[[  7 -25 -27 -17]
 [ 12 -22 -30 -11]
 [ 19 -25 -43   0]
 [ 27 -28 -31 -20]
 [-33 -19 -82 -12]]
->
[[-22 -30]
 [-25 -43]]

[[-35 -25 -64  21]
 [-18  42  35  34]
 [ 17   8  22   8]]
->
[[42 35]
 [ 8 22]]

[[-28 -72  47]
 [ 41 -43   4]
 [-12  -7   3]
 [-35  12 -58]
 [ -9  -3   5]]
->
[[-43   4]
 [ -7   3]]

[[-15 -78  10]
 [-27 -27  -4]
 [ 11  39   6]
 [ 31   2  23]
 [ -9 -61  -7]]
->
[[-27  -4]
 [ 39   6]]

[[ 47 -63 -81  84]
 [-56 -66 -11 -51]
 [ 16   7 -11  14]
 [ 21  35 -39  45]
 [-25 -37  16  44]]
->
[[-66 -11]
 [  7 -11]]

[[-18 -37  47  32 -51]
 [-35 -48  76  69 -63]
 [ 18  27 -52 -34  47]
 [ 29  28 -52 -37  49]]
->
[[-48  76]
 [ 27 -52]]
---
[[-60  30 -38  62  84]
 [ -8  36 -59  -6  32]
 [ 26 -31 -36  15  25]
 [  8  48 -41  35 -30]
 [ 27 -38 -28 -32 -11]]
->
[[ -8  36 -59]
 [ 26 -31 -36]]

[[-14 -68  -6 -13 -13]
 [ 52  24 -33  12  -1]
 [ 21   6  -1  15 -19]
 [-26 -26   6 -15   8]]
->
[[ 52  24 -33]
 [ 21   6  -1]]

[[ -1   9 -11   8]
 [-39 -88   2  -6]
 [ -5 -10   4   5]
 [  9  14   4  -6]
 [-10 -24  -2  -7]]
->
[[-39 -88   2]
 [ -5 -10   4]]

[[-24  64 -56]
 [ 67   5  32]
 [ 22  46  34]]
->
[[67  5 32]
 [22 46 34]]

[[ 10  48  -5  -7 -52]
 [-62 -70  -1 -10  -4]
 [-39  28  -2  -9  56]
 [ -9  57  -5 -10 -46]
 [-16  64  -3  -7  17]]
->
[[-62 -70  -1]
 [-39  28  -2]]

[[-34  -2  56  -9  46]
 [-13  -4 -43  58  62]
 [ 29  35  82 -22 -47]
 [-81 -19  -3 -31  48]]
->
[[-13  -4 -43]
 [ 29  35  82]]

[[-11 -31 -59   4]
 [ 17 -41 -77 -32]
 [-54  12  29 -18]
 [-33  35  70 -10]
 [-43  38  78   7]]
->
[[ 17 -41 -77]
 [-54  12  29]]
---
[[ 59  16  59  10 -13   8  40  77]
 [ 35  36  -5 -58 -41 -11 -11  39]
 [-16  34  80  35  69  47  48 -27]
 [ 68  52  10  28 -36  59  13  52]
 [-69 -49 -32  11  79 -14 -46 -56]
 [ -9  -5  29   6  -1  -5 -15  46]
 [  9  27 -35  33  -3  83  47  -7]
 [  1   0  31  13  -4   6 -30  16]
 [  4 -16  50  70 -38  35  -2  11]
 [ -6  31  22  42 -14  -2 -33  10]
 [ 20  29  65  39   9  18 -45 -44]]
->
[[ 59  16  59  10 -13   8  40  77]
 [-16  34  80  35  69  47  48 -27]
 [-69 -49 -32  11  79 -14 -46 -56]
 [  9  27 -35  33  -3  83  47  -7]
 [  4 -16  50  70 -38  35  -2  11]
 [ 20  29  65  39   9  18 -45 -44]]

[[ 11  54   1]
 [ 11  -5   0]
 [ 43  25   8]
 [ 30  45 -20]
 [-25 -43  14]
 [ -8 -31 -23]
 [-28 -74  18]
 [-35 -59 -61]
 [ 19 -27 -15]
 [-49 -57  15]]
->
[[ 11  54   1]
 [ 43  25   8]
 [-25 -43  14]
 [-28 -74  18]
 [ 19 -27 -15]]

[[ -9  87  77  59  39  16   4 -42 -36 -23  50  23  47  51]
 [ -1  42  62  22 -25  78 -74  37  22  -9  17  25  -5 -14]]
->
[[ -9  87  77  59  39  16   4 -42 -36 -23  50  23  47  51]]

[[-22 -11  -3  -8 -22]
 [-70  14   1   6  51]
 [ 44  -9   4  -3 -11]]
->
[[-22 -11  -3  -8 -22]
 [ 44  -9   4  -3 -11]]

[[ 74 -35  32]
 [  3  -7   5]
 [ 25 -35   5]
 [ -4  -3  71]
 [-19   8  67]
 [-19   8  38]
 [ 43 -43  71]
 [ 10 -42  14]
 [ 74 -43  51]
 [ -8   5  42]]
->
[[ 74 -35  32]
 [ 25 -35   5]
 [-19   8  67]
 [ 43 -43  71]
 [ 74 -43  51]]

[[-14  -4  -8 -31  52 -20 -25   8   7]
 [ 26  18   4  27 -41  20  34  -6  41]
 [  4  -5 -19  -9  66 -28  17  48  23]
 [-40  12  -7 -16   9 -75 -21  -6 -25]
 [-12  -8 -13  32 -13  14  -6  33  -3]
 [ 27   0  13  47  16  -9 -17 -16   2]
 [-43  -1  -9 -87  51   2   6 -15   7]]
->
[[-14  -4  -8 -31  52 -20 -25   8   7]
 [  4  -5 -19  -9  66 -28  17  48  23]
 [-12  -8 -13  32 -13  14  -6  33  -3]
 [-43  -1  -9 -87  51   2   6 -15   7]]

[[-26  -2 -24   1   0   2   1  -9  12]
 [-20  -4 -27   0   1   1   2  -7  10]
 [-16  -4 -27  -3   2  -1   2  -8   8]
 [-25  -1 -26   0   1   2   2  -9  11]
 [-42   4 -65   5   2   6  11 -13  19]
 [-30   2 -31   0   2   2   2 -12  12]
 [ 42  47 -12  24   2  16  27  27 -26]
 [-31  15 -25   5   3   6   5 -11   8]
 [ -6  -1 -44 -14   9 -10   2 -15  -3]]
->
[[-26  -2 -24   1   0   2   1  -9  12]
 [-16  -4 -27  -3   2  -1   2  -8   8]
 [-42   4 -65   5   2   6  11 -13  19]
 [ 42  47 -12  24   2  16  27  27 -26]
 [ -6  -1 -44 -14   9 -10   2 -15  -3]]

[[ 32   0  13   9  27]
 [ 53 -64  13 -37  -9]
 [-19 -45 -20   7 -26]
 [ 16 -50   3  57 -16]
 [ 14 -59  67 -31  54]]
->
[[ 32   0  13   9  27]
 [-19 -45 -20   7 -26]
 [ 14 -59  67 -31  54]]

[[-14 -16   9  25  19 -23   8  30  -8]
 [ -4  -2 -24  13 -37 -23 -16   0  -8]
 [ -4  19  25  -9  19  20  16  15   7]
 [-14 -16   9  13   0 -23   0  30  -8]
 [ 38  19 -57   2 -75 -23 -24 -30  -2]
 [ 28  19 -24  -4 -18   3  -8 -30   4]]
->
[[-14 -16   9  25  19 -23   8  30  -8]
 [ -4  19  25  -9  19  20  16  15   7]
 [ 38  19 -57   2 -75 -23 -24 -30  -2]]
---
[[ 10  22 -61  35  30]
 [ 37  28   8   8  -2]
 [-20 -22  65  -5  -8]
 [ -2  15 -51  56  52]]
->
[10 28 65 56]

[[-27 -30 -30 -64]
 [ 45 -71 -71 -17]
 [ 53 -54 -54 -33]
 [ 42 -48 -48  -1]
 [ 43 -25 -25  24]]
->
[-27 -71 -54  -1]

[[ 24 -55 -35]
 [-68  25  61]]
->
[24 25]

[[-73  37 -67]
 [-28 -60 -34]
 [-51  25 -51]
 [-32  29 -31]
 [-77  46 -81]]
->
[-73 -60 -51]

[[ 29 -67  17 -46]
 [-22  47  20   0]]
->
[29 47]

[[ 11 -13  33 -16 -16]
 [  1 -12   9 -20  13]
 [-16   8 -41 -28  -3]
 [  3   6 -68 -42 -12]
 [-10 -13   5   3 -11]]
->
[ 11 -12 -41 -42 -11]

[[  4 -41  29  49]
 [  9 -49  35  59]
 [-24  46 -25 -65]
 [  0 -33  23  44]
 [  1 -33  23  43]]
->
[  4 -49 -25  44]
